Here is a tiny trained network, its code and every weight. The questions are about switching its units off for an input and a target symbol, where a switched-off unit gives its printed mean instead of its output.

import numpy as np


def w(rows, s, z=0):
    codes = np.array(rows[::2]) - 128.0
    scale = np.full(codes.shape[1], s)
    scale[-1] = z or s
    return codes * scale


def f(y):
    return y / 2 * (1 + np.tanh(0.7978845608 * (y + 0.044715 * y**3)))


def softmax(a):
    e = np.exp(a - a.max(-1, keepdims=True))
    return e / e.sum(-1, keepdims=True)


def log_softmax(a):
    a = a - a.max(-1, keepdims=True)
    return a - np.log(np.exp(a).sum(-1, keepdims=True))


def net(x, mask):
    ids = ['ΓΛΠΦΩδεθμξψ'.index(c) for c in x.split()]
    T = len(ids)
    res = E[ids] + P[:T]
    r = res
    for j in range(3):
        rows = slice(3 * j, 3 * j + 3)
        q, k, v = (r @ M[0][rows].T for M in (Q, K, V))
        z = softmax(np.where(np.tri(T) > 0, q @ k.T / 3**0.5, -1e9)) @ v
        o = O[0][rows]
        res = res + np.where(mask[j], z, o[:, -1]) @ o[:, :-1]
    y = f(res @ A[0][:, :-1].T + A[0][:, -1])
    res = res + np.where(mask[3:7], y, B[0][:, -1]) @ B[0][:, :-1]
    return log_softmax(res[-1] @ U[:, :-1].T + U[:, -1])


Q, K, V, O, A, B = {}, {}, {}, {}, {}, {}
E = w([
[148,212,99],'Γ',
[67,145,66],'Λ',
[50,150,116],'Π',
[74,85,32],'Φ',
[17,118,81],'Ω',
[182,119,69],'δ',
[163,76,41],'ε',
[157,118,187],'θ',
[115,203,167],'μ',
[245,1,79],'ξ',
[38,20,96],'ψ',
],0.014)
P = w([
[156,255,103],'0',
[100,214,171],'1',
[125,200,180],'2',
[126,188,175],'3',
[119,155,139],'4',
[121,126,154],'5',
[126,85,218],'6',
[138,98,212],'7',
[144,96,183],'8',
],0.0052)
Q[0] = w([
[204,95,146],'H0',
[187,200,141],'H0',
[174,130,105],'H0',
[45,154,122],'H1',
[158,224,172],'H1',
[7,135,105],'H1',
[156,92,62],'H2',
[185,163,66],'H2',
[101,146,58],'H2',
],0.013)
K[0] = w([
[107,179,18],'H0',
[202,152,54],'H0',
[142,205,106],'H0',
[131,64,111],'H1',
[144,123,46],'H1',
[76,3,126],'H1',
[138,61,149],'H2',
[155,118,156],'H2',
[129,133,221],'H2',
],0.012)
V[0] = w([
[47,132,74],'H0',
[182,138,161],'H0',
[141,251,92],'H0',
[132,151,94],'H1',
[184,54,68],'H1',
[69,74,98],'H1',
[190,71,168],'H2',
[77,95,189],'H2',
[179,81,91],'H2',
],0.016)
O[0] = w([
[149,120,90,172],'H0',
[106,134,175,112],'H0',
[212,170,187,254],'H0',
[176,130,136,163],'H1',
[151,10,162,74],'H1',
[116,40,66,128],'H1',
[86,129,212,43],'H2',
[69,115,120,85],'H2',
[150,71,177,82],'H2',
],0.013,0.0096)
A[0] = w([
[174,104,53,114],'N0',
[173,115,205,254],'N1',
[202,208,254,186],'N2',
[36,35,91,214],'N3',
],0.008,0.0064)
B[0] = w([
[133,172,41,160],'N0',
[27,136,105,171],'N1',
[82,7,152,252],'N2',
[143,181,255,166],'N3',
],0.0061,0.03)
U = w([
[207,167,225,114],'Γ',
[138,156,131,177],'Λ',
[120,156,125,160],'Π',
[165,96,119,109],'Φ',
[173,176,129,60],'Ω',
[141,46,152,73],'δ',
[153,42,85,74],'ε',
[7,195,144,254],'θ',
[87,243,143,90],'μ',
[1,39,72,78],'ξ',
[67,139,78,134],'ψ',
],0.0085,0.0067)

Each question gives the input, a string of symbols that net reads in full, and the target symbol t.
The units are the heads (3 rows each of Q, K, V and O) and the neurons (one row each of A and B). Each row of codes is followed by its name. A weight is (code - 128) times the scale printed after its matrix; where a second scale follows, it is the last column's (O, A, B and U).
mask holds one flag per unit, heads first, then neurons. A switched-off unit (its flag False) gives its mean, the last column of its rows in O or B, instead of its output. The means were averaged over made-up inputs and are rounded, as every weight is.
A unit's drop is (log p(t) with every unit on - log p(t) with that unit switched off) / (log p(t) with every unit on - log p(t) with every unit switched off).
The circuit of an input: a set's keep is (log p(t) with only the set's units on - log p(t) with every unit switched off) / (log p(t) with every unit on - log p(t) with every unit switched off). Starting from all 7 units, units are removed one at a time, each time the one whose removal leaves the highest keep (on an exact tie, the one counted first), for as long as the keep stays at least 0.8.
units of the circuit, in order: the units of the circuit, biggest drop first
k most important neurons: the k neurons with the biggest drops, biggest first
which heads matter: for each layer, one digit per head in row order, 1 if its drop is at least 0.15 and else 0, layers parted by /
drop of u: that unit's drop, to one decimal
input Π Π Λ, target μ: units of the circuit, in order	[N2, H2]
input Λ θ Γ ψ Ω Γ θ ξ, target δ: units of the circuit, in order	[H2]
input Ω Π Λ Γ Λ μ Γ Ω Φ, target ψ: units of the circuit, in order	[N2, N0, H0, H1]
input μ ψ θ μ Λ θ, target θ: which heads matter	010
input θ θ ξ Γ δ, target θ: units of the circuit, in order	[N1, H2, H0]
input δ Γ θ, target δ: which heads matter	101
input Φ Λ θ ξ ε Φ, target δ: which heads matter	011
input Γ Λ Λ, target Ω: which heads matter	101
input Γ Π Ω Ω, target ψ: units of the circuit, in order	[N2, H0, H2, H1]
input Γ Π Φ Γ Λ Φ Λ, target ε: units of the circuit, in order	[H1, N1]
input Π θ θ μ μ θ ψ δ δ, target θ: units of the circuit, in order	[H2, H1]
input Φ Φ δ θ Φ, target θ: units of the circuit, in order	[N2, H0]
input Π ψ θ Γ ξ θ Γ Γ Γ, target θ: which heads matter	111
input Γ μ ξ Π, target δ: which heads matter	010
input μ Ω θ, target μ: units of the circuit, in order	[H1]
input Γ Ω Π μ θ Φ Φ θ Φ, target θ: units of the circuit, in order	[N2, H2]
input θ Γ Ω θ ξ, target δ: 2 most important neurons	[N2, N1]
input θ Γ Π Γ Π, target μ: 2 most important neurons	[N2, N1]
input Γ Γ θ Π Γ Γ θ δ Λ, target θ: drop of N0	0.0
input Γ Γ Ω, target ψ: drop of N1	-0.1
input Λ Ω Φ, target ψ: drop of N2	1.0
input ψ ψ Λ Λ Λ ψ Φ, target ξ: units of the circuit, in order	[H0]
input Ω Φ Γ Π Φ Φ, target ε: drop of N1	0.2
